Each row has a name. Each question is about the rows just above it.

[ 37 -16 -18 -11  14 -28 -37  10 -16 -16   3 -20 -35   3   5  36  13   7
  12  39  19   2  -1  -9  -5  -1  -5  15  19  29 -10   1 -37  -9   1  29
 -11 -24] : sesab
[ 25 -12 -26 -20 -12 -48 -20   9 -11 -40 -16 -20   4  -2 -22   6  -5  -5
 -20   2   8  13   3  17  -5  -5  36  -5  -5  15  32   1 -23 -10  20 -40
   3 -38] : Kige
[ 22  11  -1 -13  10   4 -13  11  -1 -18 -12  34 -14  44  31 -46   9  -6
  -5  13 -13   4   2  16  -6 -10   9  -4 -18  30  -2 -43   6 -44  25 -27
 -21   8] : puru
[ -2  15 -15 -25   5 -26  16 -15 -17 -25   9 -43  17   8  32   3  -9 -12
   0  23 -18 -11 -25  13 -15   9  -5  55 -31 -22  29 -20 -10  16  11  17
 -10  14] : Zuveb
[  4   7  -3  -1 -23 -18   4  15 -11 -12 -20 -40 -13   8  44  -1  25 -16
  22 -16 -12 -10  32  16 -34   4  31   7 -37 -23 -32  -2 -15  10 -25 -24
   7  14] : vuvez
[  1 -28 -16  -6   7 -16  10 -22  46   9  -7 -28 -25   7  37  -9 -16  17
  -5   9  35  -7   8  17   3 -15   5 -16 -36 -14  29   4   8  -4  35   0
  11 -36] : zosub
[ -6  -1  -4 -22  -8  -4  25 -16  36 -30  17 -29   2  17  44  -3 -19  -6
  -6  -6  15 -11 -22  15  -4   4 -46  -1 -35   9  17   6   9   4  38  -6
  -3 -25] : zom
[-23  11  19  10 -10  -8 -11   9  21 -18  10  12 -16  31  14  19   7  17
  -2   7 -20 -52  38  27 -32 -35 -13  -2   4 -14   4   2 -44   9  11 -23
  -1  16] : masof
[  1 -28 -16  -6   7 -16  10 -22  46   9   0 -28 -25   7  37  -9 -16  17
  -5   9  35  -7   8  17   3 -15   5 -16 -36 -14  29   4   5  -4  35   0
  11 -36] : fam
[ -2  15 -15 -25   5 -26  16 -15 -17 -25   9 -43  17   8  32   3  -9 -12
   0  23 -18 -11 -25  13 -15   9  -5  55 -31 -22  29 -20   4  -2  30 -20
 -26 -24] : soku
Whose row is [  1 -28 -16  -6   7 -16  10 -22  46   9   0 -28 -25   7  37  -9 -16  17
  -5   9  35  -7   8  17   3 -15   5 -16 -36 -14  29   4   5  -4  35   0
  11 -36]? : fam
[  4   7  -3  -1 -23 -18   4  15 -11 -12 -20 -40 -13   8  44  -1  25 -16
  22 -16 -12 -10  32  16 -34   4  31   7 -37 -23 -32  -2 -15  10 -25 -24
   7  14] is in which row? : vuvez
The row with [ 37 -16 -18 -11  14 -28 -37  10 -16 -16   3 -20 -35   3   5  36  13   7
  12  39  19   2  -1  -9  -5  -1  -5  15  19  29 -10   1 -37  -9   1  29
 -11 -24] is : sesab
[ -6  -1  -4 -22  -8  -4  25 -16  36 -30  17 -29   2  17  44  -3 -19  -6
  -6  -6  15 -11 -22  15  -4   4 -46  -1 -35   9  17   6   9   4  38  -6
  -3 -25] is in which row? : zom
Whose row is [-23  11  19  10 -10  -8 -11   9  21 -18  10  12 -16  31  14  19   7  17
  -2   7 -20 -52  38  27 -32 -35 -13  -2   4 -14   4   2 -44   9  11 -23
  -1  16]? : masof

[-5 -5 -5 -5]  Gav
[-30   0  -8 -14]  nov
[ 5 45 -5 -5]  novu
[ 3 35 47 16]  Tula
[  0   0  -8 -28]  taner
[-2 -2 -2 24]  Babo
[-50   6  21 -10]  rof
[-26 -26 -26   5]  Divif
[ 3 35 47  6]  tav
[-7 -7 -9 51]  Rizan
Repeated in Rizan: : [-7]
Which value appears more than once in novu? : [-5]
Which value appears more than once in Divif? : [-26]
Repeated in Gav: : [-5]
Which value appears more than once in taner? : [0]
The value that Babo holds more than once: : [-2]
Whose row is [-5 -5 -5 -5]? : Gav

[-11  -7 -20  10 -22  31  31  20  21  21  19  25 -15  17 -19 -11  23 -24
  20  21   3 -11 -16  16   4  24  29] : panuf
[ -5  -7  31  22  34 -37 -31  -2  -4  -4  -3 -23   9  -6  15  13 -25  37
  -3  -4 -19  -5  10  -3  25  -8 -29] : Nupid
[-17 -18  -2  35  -1  -4   7 -26 -28 -27 -24   8  32 -25  34   0   6  -1
 -25 -28 -30 -18  35  -9  37  16   6] : bebus
[ 12  11 -19 -12 -21  30  29 -11 -11 -11 -10  23  12  -7  12  -3  22 -22
 -10 -11  14  12  18  -2 -14  10  27] : melu
[ 18  16  30 -17  32 -21 -27  30  30  29  26 -23 -24  24 -21  13 -23  35
  28  30  20  19 -26  10 -18 -19 -26] : Vurol
[10  8 10 -4 12 -6 -6  2  2  2  1 -5  4  1  4  7 -6 13  2  2  7 10  4  0
 -5 -5 -6] : bila
[-30 -29  -5  51  -4  -4  10 -27 -28 -27 -23  11  33 -27  35  -4  10  -5
 -25 -28 -44 -31 -21  15  44  15 -12] : gige
[ 24  23   0 -30   0  16   8  21  21  21  18   5 -15  19 -18   3   3   0
  20  21  33  25 -17  10 -34  -6   7] : nis
[ -5  -7  28  22  31 -35 -27  -9 -11 -11  -9 -21  16 -12  22  12 -22  33
 -10 -11 -20  -5  18  -6  26  -7 -26] : tude
[-30  -5  -5  51  -4  -4  10  -5 -28 -27 -23  11  33 -27  35  -4  10  -5
 -25 -28 -44 -31  36  -7  53  25  10] : luvi
[ -8  -9  11  22  12 -14  -7  -9 -10 -10  -8  -4  15 -11  18   5  -6  13
  -9 -10 -18  -8  17  -3  24   4  -7] : zukin
The row with [ 24  23   0 -30   0  16   8  21  21  21  18   5 -15  19 -18   3   3   0
  20  21  33  25 -17  10 -34  -6   7] is : nis
Whose row is [ -8  -9  11  22  12 -14  -7  -9 -10 -10  -8  -4  15 -11  18   5  -6  13
  -9 -10 -18  -8  17  -3  24   4  -7]? : zukin

[ 9 -3 -1  9 10  9 -7 -7 15 -7] = Vodun
[-19 -36  20 -24   2  18   6 -18 -16  45] = rizu
[-38 -25  22  17  -9 -38 -29 -38  17  16] = Nusim
[-5 -1 -2 -3  5  2  2  0  2 -4] = zet
[-16   9 -14 -16 -11   2  16   4   4  24] = Vurog
[ -5  -1  -2 -12   5   2   2   0   2  -4] = timo
[ -8  -7   7  -9  -8  -2   4   1 -14  23] = Noban
[ 43 -25  22  33  -9  24 -29  -9  -3  -2] = kifeg
[  3 -11  10   2   7   4  -6  -6  -4  -5] = gival
[ 21   7   7  23  15 -12 -18   8  -1 -50] = para
[ -4   7   3  -3 -17 -17   4  15 -21  18] = rido
[ 37 -29  37  25  37   5 -27 -23  37  49] = funu
The value that funu holds more than once: : [37]
Which value appears more than once in rido? : [-17]
The value that timo holds more than once: : [2]
Repeated in kifeg: : [-9]
Whose row is [-5 -1 -2 -3  5  2  2  0  2 -4]? : zet
Which value appears more than once in gival? : [-6]

[ 4 -8  4  4] = milab
[-48   2   3 -48] = Peb
[45 45 -1 45] = Fano
[ 11  11   3 -47] = zon
[20 20 20 20] = gimu
Repeated in Fano: : [45]
Repeated in Peb: : [-48]
Which value appears more than once in gimu? : [20]
The value that zon holds more than once: : [11]
Which value appears more than once in milab? : [4]
Whose row is [-48   2   3 -48]? : Peb

[ 1  6  5 -9  9  5  3  5 -7]  tegum
[-63  26 -23   2  26 -14  -6 -25  26]  kidov
[ -8   0 -16   7  11 -21  11  17  -8]  leb
[  0  -1  -2   7  -2   4  13  -4 -13]  Pomum
[ -2  -8  18  -6  -3 -15  17   6 -13]  maril
[-5 -9 -9  1 10  5 -1  5 -8]  Mogu
[ -7 -31  26 -22 -25 -25 -18   0  32]  Sepa
[  5 -10  -8  -8  -8  -8   4  -3 -13]  tar
[ -7 -31  26 -22 -25  22 -19 -25   3]  lusul
[  7  -1 -17  -5   4  -1 -14   5  -1]  siruv
[  3  39   0  -6 -28   7  23  24 -22]  gages
Which value appears more than once in kidov? : [26]
Repeated in tar: : [-8]

